Below are the code and all the weights of a small trained network. Each question names an input and a class and asks about switching units off, where a switched-off unit gives its printed mean instead of its output.

import numpy as np


def w(rows, s, z=0):
    codes = np.array(rows[::2]) - 128.0
    scale = np.full(codes.shape[1], s)
    scale[-1] = z or s
    return codes * scale


def norm(h):
    return h / np.sqrt((h * h).mean(-1, keepdims=True) + 1e-5)


def f(y):
    return y / 2 * (1 + np.tanh(0.7978845608 * (y + 0.044715 * y**3)))


def log_softmax(a):
    a = a - a.max(-1, keepdims=True)
    return a - np.log(np.exp(a).sum(-1, keepdims=True))


def net(x, mask):
    res = np.array(x, float).reshape(1, 4) / 4 @ E
    u = 0
    for l in range(3):
        y = f(norm(res) @ A[l][:, :-1].T + A[l][:, -1])
        res = res + np.where(mask[u : u + 12], y, B[l][:, -1]) @ B[l][:, :-1]
        u += 12
    return log_softmax(norm(res)[-1] @ U[:, :-1].T + U[:, -1])


A, B = {}, {}
E = w([
[255,60,145,212,120,176,223],'x0',
[64,130,181,87,146,132,205],'x1',
[227,227,247,31,177,199,90],'x2',
[128,236,136,185,60,66,143],'x3',
],0.0052)
A[0] = w([
[176,114,168,197,164,109,216,6],'0.n0',
[171,118,142,181,131,155,160,64],'0.n1',
[131,244,108,164,104,81,204,1],'0.n2',
[201,94,108,149,85,81,22,8],'0.n3',
[168,69,67,5,128,105,169,23],'0.n4',
[172,184,187,74,107,187,132,95],'0.n5',
[107,91,93,160,128,86,130,78],'0.n6',
[45,158,149,121,164,100,73,63],'0.n7',
[39,124,72,162,62,193,196,25],'0.n8',
[57,133,190,106,122,129,230,1],'0.n9',
[91,110,203,62,105,97,253,8],'0.n10',
[179,106,141,144,138,109,204,32],'0.n11',
],0.0069,0.0026)
B[0] = w([
[161,111,104,103,59,146,167,188],'0.n0',
[128,119,86,78,61,124,145,164],'0.n1',
[56,126,248,211,70,173,85,177],'0.n2',
[124,167,50,164,172,180,146,156],'0.n3',
[128,112,189,160,121,138,112,132],'0.n4',
[188,144,140,112,173,30,134,254],'0.n5',
[183,158,191,99,173,73,115,162],'0.n6',
[170,117,82,74,47,171,218,190],'0.n7',
[167,148,166,91,191,52,153,178],'0.n8',
[97,166,41,152,208,176,131,167],'0.n9',
[105,185,66,171,215,200,147,185],'0.n10',
[132,117,101,86,84,153,157,161],'0.n11',
],0.012,0.0037)
A[1] = w([
[160,139,101,181,179,56,143,152],'1.n0',
[71,57,94,190,123,51,171,3],'1.n1',
[141,142,167,113,128,171,116,74],'1.n2',
[59,50,95,155,138,52,151,15],'1.n3',
[154,106,75,98,166,148,126,107],'1.n4',
[121,47,174,155,122,81,86,176],'1.n5',
[177,141,64,165,118,139,49,17],'1.n6',
[102,123,70,158,98,213,101,102],'1.n7',
[41,163,91,40,102,109,62,54],'1.n8',
[180,132,71,173,109,146,38,52],'1.n9',
[98,2,185,93,183,179,88,15],'1.n10',
[123,126,103,71,71,92,147,163],'1.n11',
],0.0098,0.002)
B[1] = w([
[80,103,119,76,139,55,106,254],'1.n0',
[240,176,77,134,163,133,31,205],'1.n1',
[129,150,65,129,124,66,94,137],'1.n2',
[209,187,151,136,158,106,119,197],'1.n3',
[85,161,151,163,86,99,118,203],'1.n4',
[71,126,170,80,116,95,160,177],'1.n5',
[97,167,142,134,174,181,190,161],'1.n6',
[139,151,221,52,143,105,155,168],'1.n7',
[247,88,82,193,81,156,208,208],'1.n8',
[92,160,102,149,187,163,161,169],'1.n9',
[100,154,161,236,61,138,76,185],'1.n10',
[76,70,163,66,134,117,146,221],'1.n11',
],0.012,0.0039)
A[2] = w([
[91,154,169,218,56,118,76,52],'2.n0',
[143,72,114,156,121,151,188,74],'2.n1',
[148,144,171,111,155,123,120,127],'2.n2',
[132,161,116,151,127,111,151,175],'2.n3',
[154,81,79,124,76,164,140,3],'2.n4',
[73,118,132,134,107,151,165,183],'2.n5',
[96,158,64,167,209,193,142,2],'2.n6',
[7,98,138,81,121,114,123,49],'2.n7',
[109,108,106,134,121,80,140,223],'2.n8',
[83,168,144,131,142,97,87,148],'2.n9',
[163,144,159,75,161,140,75,29],'2.n10',
[107,71,153,146,137,142,86,20],'2.n11',
],0.015,0.0017)
B[2] = w([
[137,103,158,188,149,228,64,228],'2.n0',
[120,138,76,116,63,122,123,217],'2.n1',
[128,108,79,119,145,112,68,199],'2.n2',
[69,87,124,87,105,132,71,197],'2.n3',
[160,98,101,108,81,143,183,216],'2.n4',
[148,121,142,106,185,105,101,190],'2.n5',
[4,178,82,106,150,141,141,254],'2.n6',
[147,98,230,65,182,163,163,147],'2.n7',
[139,183,157,108,151,150,107,166],'2.n8',
[172,103,120,126,91,149,182,228],'2.n9',
[142,156,114,155,143,73,109,207],'2.n10',
[137,167,138,123,105,175,88,127],'2.n11',
],0.02,0.0057)
U = w([
[198,166,102,108,200,4,63,167],'0',
[172,94,73,75,34,157,196,165],'1',
[2,189,72,103,192,158,132,172],'2',
[131,112,170,204,131,225,48,165],'3',
[118,115,211,62,192,142,161,119],'4',
[109,113,158,207,151,81,187,2],'5',
[98,149,187,191,128,69,167,10],'6',
],0.012,0.0059)

Each question gives the input, the list of numbers given to net, and the class t.
The units are the neurons (one row each of A and B). Each row of codes is followed by its name. A weight is (code - 128) times the scale printed after its matrix; where a second scale follows, it is the last column's (A, B and U).
mask holds one flag per neuron, layer by layer. A switched-off neuron (its flag False) gives its mean, the last column of its row in B, instead of its output. The means were averaged over made-up inputs and are rounded, as every weight is.
A unit's drop is (log p(t) with every unit on - log p(t) with that unit switched off) / (log p(t) with every unit on - log p(t) with every unit switched off).
The circuit of an input: a set's keep is (log p(t) with only the set's units on - log p(t) with every unit switched off) / (log p(t) with every unit on - log p(t) with every unit switched off). Starting from the 12 units with the biggest drops (on a tie, the unit counted first), units are removed one at a time, each time the one whose removal leaves the highest keep (on an exact tie, the one counted first), for as long as the keep stays at least 0.8.
circuit, biggest first: the units of the circuit, biggest drop first
most important unit: the unit with the biggest drop
top k neurons: the k neurons with the biggest drops, biggest first
k most important neurons of layer l: the k neurons of layer l with the biggest drops, biggest first
input [-8,8,-2,-3], class 1: circuit, biggest first	[1.n8]
input [0,3,5,6], class 3: circuit, biggest first	[0.n2 2.n0]
input [-3,-1,-1,2], class 4: circuit, biggest first	[1.n11 2.n7]
input [2,1,7,8], class 3: top 4 neurons	[0.n2 2.n0 0.n8 0.n6]
input [1,-5,4,4], class 2: top 4 neurons	[0.n3 1.n9 0.n8 0.n6]
input [-2,-3,-1,-2], class 4: circuit, biggest first	[1.n1 2.n7]
input [1,3,-5,5], class 0: 2 most important neurons of layer 1	[1.n1 1.n10]
input [-7,-7,-2,0], class 1: top 3 neurons	[1.n8 0.n7 0.n10]
input [-4,3,2,-1], class 1: top 2 neurons	[1.n8 1.n0]
input [-7,3,6,3], class 1: top 3 neurons	[1.n8 0.n7 0.n8]
input [-6,-6,5,-3], class 1: top 3 neurons	[1.n8 0.n10 0.n7]
input [5,-7,0,6], class 2: top 2 neurons	[0.n3 1.n9]
input [4,-8,-7,8], class 2: 3 most important neurons of layer 0	[0.n3 0.n5 0.n4]
input [-3,0,-2,1], class 4: most important unit	1.n11
input [-8,-7,7,-8], class 1: top 3 neurons	[1.n8 0.n7 0.n6]
input [-7,-4,7,-2], class 0: 3 most important neurons of layer 2	[2.n10 2.n9 2.n1]
input [7,8,-6,-6], class 2: circuit, biggest first	[0.n10 2.n6]
input [-4,-5,-6,-8], class 3: top 2 neurons	[1.n10 0.n5]
input [-4,-2,4,3], class 0: 2 most important neurons of layer 0	[0.n5 0.n1]
input [4,5,0,8], class 3: circuit, biggest first	[0.n2]
input [4,-4,-4,1], class 0: top 4 neurons	[0.n7 0.n10 1.n8 1.n1]
input [6,-8,-8,6], class 0: top 3 neurons	[0.n10 0.n9 0.n8]
input [0,-3,-2,-1], class 4: top 2 neurons	[1.n0 2.n7]
input [-8,3,-1,8], class 1: top 2 neurons	[0.n7 1.n8]
input [3,-4,3,3], class 2: 3 most important neurons of layer 0	[0.n7 0.n3 0.n8]
input [6,-2,7,5], class 0: 2 most important neurons of layer 0	[0.n5 0.n7]
input [1,-4,-3,-8], class 3: circuit, biggest first	[1.n10]
